In the rows, 128 means zero.
Here are made-up elements, facts about them, and rows of numbers that follow some of those facts. Name the element behind each unnamed row.

Some facts about the elements:
Ω: points at; μ: uses; Δ: belongs to class
stestul Ω:trustu Δ:b
triflu Ω:tove μ:mitren Δ:b
klaplol μ:tobri,braklak,vegra Δ:b
pusok Ω:plegrum Δ:a
zurim Ω:stegrak Δ:b
pivim Ω:flotrem Δ:c
puplur μ:zurim Δ:a
modrom Ω:brire μ:flizi,ruskel,gisadrul,rugror Δ:a
motek Ω:brekugra Δ:c
zufler Δ:a
kabu Ω:pusok Δ:c
tresti μ:flaklur Δ:b
kledes Δ:c
plosistas Ω:brela Δ:c
dimu Ω:labi Δ:c
gukletren Ω:putra Δ:a
gralolum μ:zufler Δ:a
dasepom μ:troskel,pubrafo,kabu Δ:a
zeklu Ω:nitra Δ:a
gomes Ω:skomun Δ:a
dofal Ω:maler Δ:c
labinel Δ:c
bira Ω:bubas μ:labinel,fudafim,mufori,trudreba Δ:a
putra Ω:zozer μ:boklestu,skatuplik Δ:a
femu Δ:b
plegrum Ω:tive Δ:a
bati Ω:numo Δ:a
sasu Ω:plosta Δ:c
stabavas Δ:b
grukur Ω:tetudri μ:flizi,stabavas,lotol,gruborim Δ:b
gruborim Δ:c
skatuplik Ω:modrom Δ:b
klabru Ω:koli Δ:c
baple Ω:bisim Δ:c
dolo Ω:ruzo μ:pusok,skatuplik Δ:b
fluki Ω:gomes Δ:a
skinak Ω:semir μ:pote Δ:c
rotak Ω:femu μ:plaskor,klipom Δ:c
numo Δ:c
ruskel Δ:a
vemu Ω:gikis Δ:c
saluk Ω:posto Δ:c
somo Ω:beketus μ:zufler,kimu,numo,pivim Δ:c
flaruba Ω:stemir Δ:a
nitra Ω:dubru Δ:c
lotol Δ:c
rugror Ω:dofal Δ:c
sobil Ω:skinak μ:soton,saluk Δ:c
plosta Ω:flaklur Δ:b
staflol Ω:nalidom μ:stestul,labi,tetudri,breplek Δ:c
fozak Ω:klipom μ:gomes,kimu Δ:b
ruzo Δ:b
semir Ω:boklestu Δ:b
tove Ω:pladun Δ:a
kuvum Ω:dopidror Δ:a
pubrafo Δ:c
plivum Ω:galis Δ:b
labi Ω:grami Δ:b
plifom Ω:pobun Δ:a
posto Ω:gisadrul Δ:a
zoflo Ω:trelil μ:mitren Δ:a
galis Ω:pebor Δ:b
sopla μ:maler,baple,brekugra Δ:c
pladun Ω:plivum μ:britro,medru Δ:a
bubas Ω:nusel Δ:b
trisamon Ω:motek μ:stusizu Δ:a
klorun Ω:duno μ:plosta,gomes,mobrem Δ:b
klipom Ω:flegrom Δ:c
boklestu Ω:mitren Δ:a
mufori Ω:flokles Δ:a
kibruzir Δ:a
trustu Ω:bevus μ:ruskel,tola Δ:c
trudreba Ω:nufus Δ:c
melor Ω:lamu Δ:b
flaklur Ω:plugo Δ:a
nerum Ω:somo Δ:a
stuziles Ω:sobil Δ:b
skinol Ω:medru μ:boklestu,gremam Δ:c
dubru Ω:fudafim μ:soton,dimu,zurim,kibruzir,stegrak Δ:c
tive μ:melor,skige Δ:c
gremam Ω:staflol Δ:c
nusel Δ:b
brela Ω:kibruzir Δ:b
brekugra Ω:dudu Δ:c
stemir Ω:rotak Δ:a
skeklel Δ:c
bisim Ω:flaruba Δ:b
tetudri Δ:c
lamu Ω:pivim Δ:b
soton Ω:danir Δ:a
bovam Ω:lobran Δ:b
zabuk μ:bovam,stabavas,vemu Δ:c
broklis Ω:bira μ:maler Δ:c
danir Ω:zurim Δ:b
tufle μ:trudreba,kibruzir Δ:c
flokles μ:kledes Δ:b
brido Ω:klorun μ:lobran,kuvum,tosti Δ:b
mepal μ:lobran,semir Δ:b
skomun Δ:a
pote Δ:b
gisadrul Ω:troskel Δ:a
lutras μ:motek,lotol Δ:c
plugo Ω:saluk Δ:b
veval Ω:plosistas Δ:a
pebor Ω:broklis μ:skeklel Δ:a
skige Δ:a
tobri Ω:ruskel Δ:c
gikis Δ:c
stesum Ω:gukletren Δ:b
koli Ω:grukur μ:pusok,dogro Δ:c
skivodra Ω:kuvum μ:labinel,stesum,kimu,braklak,bisim Δ:b
laba Ω:zabuk μ:vegra,breplek Δ:b
flotrem Ω:veval Δ:b
zozer Ω:kabu μ:grodis Δ:a
kegrunun Δ:b
trelil Ω:stesum Δ:a
kimu Ω:tola Δ:c
medru Ω:rugror Δ:c
beketus μ:plosta Δ:c
brisen μ:pubrafo Δ:b
dopidror Ω:setriklo Δ:c
zopu Ω:klopu μ:nitra,bati Δ:c
stegrak Ω:fozak Δ:b
setriklo Δ:c
pobun Ω:zeklu Δ:c
tola Ω:plifom Δ:a
brire Ω:vegra Δ:a
duno Ω:zoflo μ:plugo,mobrem Δ:b
klopu Ω:klubreskol Δ:c
tosti Ω:pote Δ:c
mobrem Δ:b
nalidom Ω:gralolum Δ:b
lobran Ω:vezol Δ:b
badis Ω:stabavas μ:lobran,vezol,maler,pusok Δ:b
klubreskol Ω:fluki μ:pote,medru Δ:c
maler Δ:a
vegra Δ:a
breplek Δ:a
flizi Δ:b
nufus Ω:dilam μ:nitra,bubas,mufori,ruzo Δ:c
braklak Δ:c
stotom Ω:britro μ:grami,ruzo Δ:c
fudafim Ω:stuziles Δ:c
dogro Ω:laba Δ:c
troskel Ω:zopu Δ:a
bevus Ω:klaplol μ:vezol,klipom Δ:c
britro Δ:b
plaskor Ω:skatuplik Δ:a
mitren Δ:b
grodis Ω:badis Δ:c
dilam Ω:sasu Δ:a
stusizu Ω:dogro Δ:a
flegrom Δ:b
dudu Δ:c
nedrel μ:stabavas,britro,kegrunun Δ:a
grami Ω:tufle Δ:c
vezol Δ:c
travebrem Ω:dolo Δ:c

Known rows:
nerum: [138 129 126 109 120 131 122 104 119 128 134 128 121 123 135 120 110 123
 129 128 112 121 119 126 118 128 128 135 133 122 135 126 141 136 115 128
 121 127 140 125 133 129 125 127 112 142]
brire: [138 129 125 107 117 129 124 102 123 129 132 129 122 130 134 118 112 121
 127 128 115 122 119 124 116 130 127 136 126 126 136 127 131 135 116 128
 123 127 143 120 128 127 124 126 112 143]
flaruba: [137 127 125 106 115 130 121 104 125 131 133 125 121 129 138 119 105 121
 127 128 107 120 116 125 116 133 135 136 123 124 136 124 140 138 114 132
 119 128 141 125 132 127 119 130 111 138]
bira: [117 137 121 145 110 127 112 141 119 139 124  62 117  88 164 100  64 169
 116 104  74 117 124 159 126 140 129 161 128 153 136 115 100 148 135 172
 126 142 130 206  96 154  94  99 159  91]
tove: [154 125 118 111 116 130 108 112 114 143 134 109 119 128 161 120 107 129
 128 113 102 125 106 136 118 133 131 165 115 145 136 117 124 137 117 132
 120 132 140 145 131 126 100 132  94 134]
soton: [143 145 121 103  92 128 129  91 134 134 117  81 130 132 150 117 113 117
 111 171 145 124 147 144 122 123 140 143 143 103 151 119 144 144 118 133
 113 138 131 166 109 124 152 107 120 161]
gralolum: [ 73 128 137 153 113 126 115 153 104 124 103 125 129 101  98 143  92 173
 129  64  96 118 118 132 129 143  99 112 124 146 120 135  92 135  98 125
 122 116 135  88 104 132 118 130 121 134]
lamu: [146 120 125 108 145 121 126 103 123 139 141 135 126 132 130 108 127 121
 117 137 121 136 126 112 123 119 125 130 112 121 130 122 135 121 127 129
 132 128 122 155 137 141 130 128 110 108]
grukur: [148  98 131 125 159 139 147 165 157 131 148 122 114 136 120 104 138 123
 111  82 112 115 131 124 126  91 130 123 128  87 115 143 187 119 170 141
 149 148 115 129 128 176  57 123 151 117]
brido: [130 112 137 117 160 121 145 146 142 125 161 141 123 130 139  79 121 139
 143 106 116 135 121 106 123 143 125 111 151 152 136 131 116 128 171 140
 155 138 147 148 145 116 146 115 175  50]
klorun: [ 82 113 132 139 157 121 129 130 106 115 153 140 118  99  89 105  87 172
 100 120  90 126 105 116 127 124 129 111  96 145 115 133 125 107  93 142
 144 123 123 142 125 148 126 114 134 100]
flegrom: [128 128 131 133 140 125 121 133 147 141 108 116 136 151 109 123 134 143
 135  77 135 138 132 105 131 118  98 120 129 126 127 140 125 126 137 107
 131 117 144 109 119 116 138 145 122 132]
flokles: [123 125 130 141 152 125 124 134 160 143 107 123 134 147 109 108 120 143
 141  63 114 137 127  96 127 115  96 114 123 125 127 147 113 128 142 111
 131 113 154 113 119 124 137 153 136 125]
stuziles: [174 129 115 121 147 117 146 104 104 134 119 106 124 127 101  98 100  90
 116 144 140 110 132 104 130  89 142  69 140 126 125 117 115 122  93 125
 143  98 123 132 136 146 169 129 160 133]
brela: [140 120 125 113 144 122 124 104 128 139 136 130 129 133 126 107 123 121
 117 129 126 135 123 111 122 121 125 123 113 122 130 125 140 123 125 126
 135 127 125 150 134 137 127 135 107 109]
fudafim: [131 153 113 151 109 116 152 127  85 123 102 101 132  92 112 137  98  93
 104 190 161 103 160 152 142 108 162  70 144 124 123 105 113 133  66 146
 126 102  87 156 112 156 174  91 185 142]
setriklo: [114 137 131 151 135 131 121 139 158 135 102 135 138 145 120 153 133 123
 152  92 128 134 132 114 130 133 119 121 121 134 121 140 111 134 140 116
 114 115 143 111 124 114 134 148 136 144]
dogro: [145 128 132 119 129 123 139 139 109 121 149 157 131 129 163 141 159 105
 149 167 152 134 125 131 131 156 144 137 145 153 135 114 114 128 147 134
 137 136 125 131 156  98 149 122 144  81]
skeklel: [125 140 130 144 129 134 117 132 148 140 103 142 139 149 122 160 143 121
 152 109 144 136 131 122 132 134 117 130 121 131 121 139 113 132 126 107
 114 117 137 107 124 106 134 151 115 152]

Which element is each row?
No name comes twice in this set of rows, the named rows included.
[159 127 125 100 107 123 136 114  94 127 137 125 128 131 142 123 137 104
 135 145 150 114 125 128 123 136 135 118 163 142 145 110 109 132 107 121
 130 121 131  99 145 105 158 115 129 124]  boklestu
[142 132 118 126 118 120 121 127 109 139 128  62 131 115 155 106 127 143
 100 149 140 136 141 151 140 119 126 161 131 129 140 108 124 125 120 143
 134 146 102 196 111 136 135 111 128 113]  bubas
[123 114 141 137 132 146 139 179 174 137 113 123 123 146 114 132 132 135
 136  34 112 106 134 130 122 113 113 121 135  94 116 152 159 144 164 126
 125 133 141  73 109 140  48 135 142 147]  nedrel
[158 132 119 112 117 126 133 103 113 130 126 120 119 126 121 113  95 103
 127 136 118 106 124 125 119 121 142  97 136 125 131 120 135 139  91 129
 124 109 138 110 133 131 141 124 135 144]  plifom
[164 128 126 140 142 127 113 165 115 144 154 113 123 125 212 128 136 125
 162 106 108 136 101 133 132 166 139 182 127 193 135 107  82 133 175 153
 138 142 131 184 152  98 101 134 151  35]  broklis
[129 133 129 120 140 128 123 114 133 140 136 170 129 130 144 145 128 105
 129 144 120 132 124 117 122 143 143 126 105 130 120 123 137 131 124 139
 118 124 119 156 139 136 117 129 109 107]  plosistas
[ 77 147 130 167  99 124 124 156 107 122  93 110 144 102 117 174 132 159
 119 143 154 134 152 154 147 136 117 120 129 137 122 122  94 125  96 124
 117 123  98 122 100 126 152 117 130 144]  labinel
[126 133 131 134 115 134 116 135 148 130 103 111 130 143 122 126 122 144
 150  81 119 123 128 122 126 131 105 136 148 131 134 140 111 141 132 111
 118 119 160  82 116 105 133 143 122 164]  skomun
[133 124 131  96 119 129 122 101 115 142 135 143 126 135 144 127 111 114
 121 121 109 122 121 124 111 141 133 133 115 130 135 119 142 139 117 133
 117 124 129 133 130 138 102 118  91 115]  veval
[142 131 128 124 131 127 132 125 117 125 142 152 129 133 154 142 149 107
 140 163 141 135 122 131 128 145 144 134 134 140 132 120 121 127 137 130
 131 132 122 137 151 106 144 131 131 107]  gremam

Now the same elements, written a new way:
Named rows:
veval: [129 108 134 122 139 124 130 137 138 118 124 141 141 144 146 140 127 126
 135 127 115 141 115 143 133 142 116 139 124]
brire: [140 118 141 132 130 128 139 127 123 123 116 144 127 137 140 137 126 127
 136 121 121 133 118 136 122 137 130 139 133]
pote: [119 139 160 119 122 125 132 146 161  98 134 135 126 124 129 135 150 124
 105 112 134 148 139 152 124 107 106 122 131]
klaplol: [140 102 122 114 107 141  93 126 135 148 132  88 151 125 121 127 139 105
 141 112 159 129  56 114 148 117 118  87 106]
stabavas: [132 161 191 143  98 126 158 138 164  83 127 136  72 111 112 133 166 136
 101 103 138 158 154 155 118  93 125 126 167]
gikis: [118 137 113 135 119 128 131 122 110 144 133 119 107 118 124 136 137 118
 140 136 131 114 131 127 104 131 143 126 134]
dasepom: [130 120 121 143 124 128 142 115 140 125 113 120 123 141 132 120 125 110
 173 136 111 123  83 125 131 156 139 126 130]
saluk: [127 142  81 143 149 142 149 102  85 152  93 144 106 105  99  98 113 155
 155 154 135 108 166 146  96 108  86 101  96]
puplur: [102 119 116 109 174 106 138  95 115 117  72 127 155 152 113 118 127 135
 156 156 115 135 105 139 103 148 102 136  85]
skinol: [116 137  84 148 116 127 139 124 139 133 137 109 124 138 134 106 113 103
 156 141 121 104 131  97 127 156 170 130 136]
flokles: [117 138 120 123 112 125 126 135 156 129 126 107 144 127 121 112 142 102
 139 124 131 132  98 133 124 122 119 102 123]
flaklur: [165 101  94 134 146 160 154 152 130 113 119 173 131 127 147 122 108 120
 162 118 118 115 137 154 127 127  69 100 117]
zeklu: [141 150 146 122 130 120 131 134 142 125 116 117 110 160 137 158 117 145
 126 121 114 139 106 156 124 136 143 170 135]
tetudri: [142 130 135 126 118 132 108 123  98 156 145 120 106 104 131 152 136 136
 111 121 139 119 137 127 120 108 137 131 135]
flaruba: [149 147 140 150 110 127 155 106 114 155 108 140 104 115 129 123 119 137
 143 121 108 131 114 122 129 129 149 129 158]
flizi: [129 144 181 136 115 123 149 144 169  62 135 134  95 129 114 127 158 128
 104 111 139 157 151 149 129 111 125 132 153]
travebrem: [112 103 112 119 156 127 113 142 134  96 142 121 136 149 135 129 124 133
 120 137 136 117 150 120 128 147 129 146 107]
kibruzir: [119 141 144  95 168  99 137  82  69 157  65 149 144 122 109 144 144 170
 122 152 119 144 132 158  86 106  85 148 102]
nalidom: [128 144 130 129 114 126 134 136 146 124 126 121 140 116 123 113 134 122
 122 117 134 135 124 129 138 109 123 117 129]

Which element is each row?
No name comes twice in this set of rows, the named rows included.
[115 139 137 106 185 101 143  96  89 120  68 161 155 139 113 132 119 173
 108 150 113 149 156 142 117 125  96 159 102]  soton
[132  91 107 109 156 113 114  88  94 145  76 102 154 146 109 128 127 133
 163 150 133 126  58 125 115 142 112 119  82]  bira
[ 82 116  94 102 164  90 132  77  92 116  88  91 159 124 105 102 166 108
 148 169 134 123 129  71  95 154 138 137 102]  sobil
[148  89 133  97 151 140  76 120  81 142 153 127 136 119 127 159 124 171
  87 112 158 126 137 120 148 110 114 130 105]  braklak
[114 120 126  94 171 102 101  88  63 133 102 110 146 121 107 143 146 161
  92 146 149 130 145 104 121 116 122 156  95]  fudafim
[121 180  81 158  67 132 152 158 178 179 147 116 167 111 145  86 107  65
 164 128  94 108 108 110 131 133 167 103 166]  badis
[145 120 117 140 101 133 109 109  98 156 145 100  96 114 120 139 139 119
 145 122 146 104  95 106 127 126 154 103 143]  beketus
[132 119 182 123 133 122 147 137 144  88 127 164  95 145 139 156 147 134
 121 117 120 151 134 162 112 128 113 148 147]  ruskel
[114 106 130 139 118 107 128  98 127 100 130 107 125 115 121 106 176  87
 136 145 135 127 132  59 127 157 166 132 154]  skinak
[194  99  89 124 125 180 122 169 142 128 138 145 140  92 136 119 106 123
 131  86 158 125 134 129 160  84  63  66 116]  plosta
[124 114 153 150 125 146 133 129 119 156 132 189 116 143 129 125  97 158
 141 130 112 136 139 181 128 132  97 101 107]  troskel
[120 134 117 144 133 117 138 134 161 144 133 119 156 151 156 125 124  92
 153 123  95 116 105 123 135 155 153 136 147]  putra
[115 110 131 137 162 115 129 116 144 124 116 114 143 166 136 130 146 115
 147 120 114 120  93 130 139 150 134 132 127]  zozer
[165  95 108 124 129 173 125 166 147 124 144 152 145 114 132 116 107 118
 129 100 153 127 128 145 155 105  66  72 103]  plugo

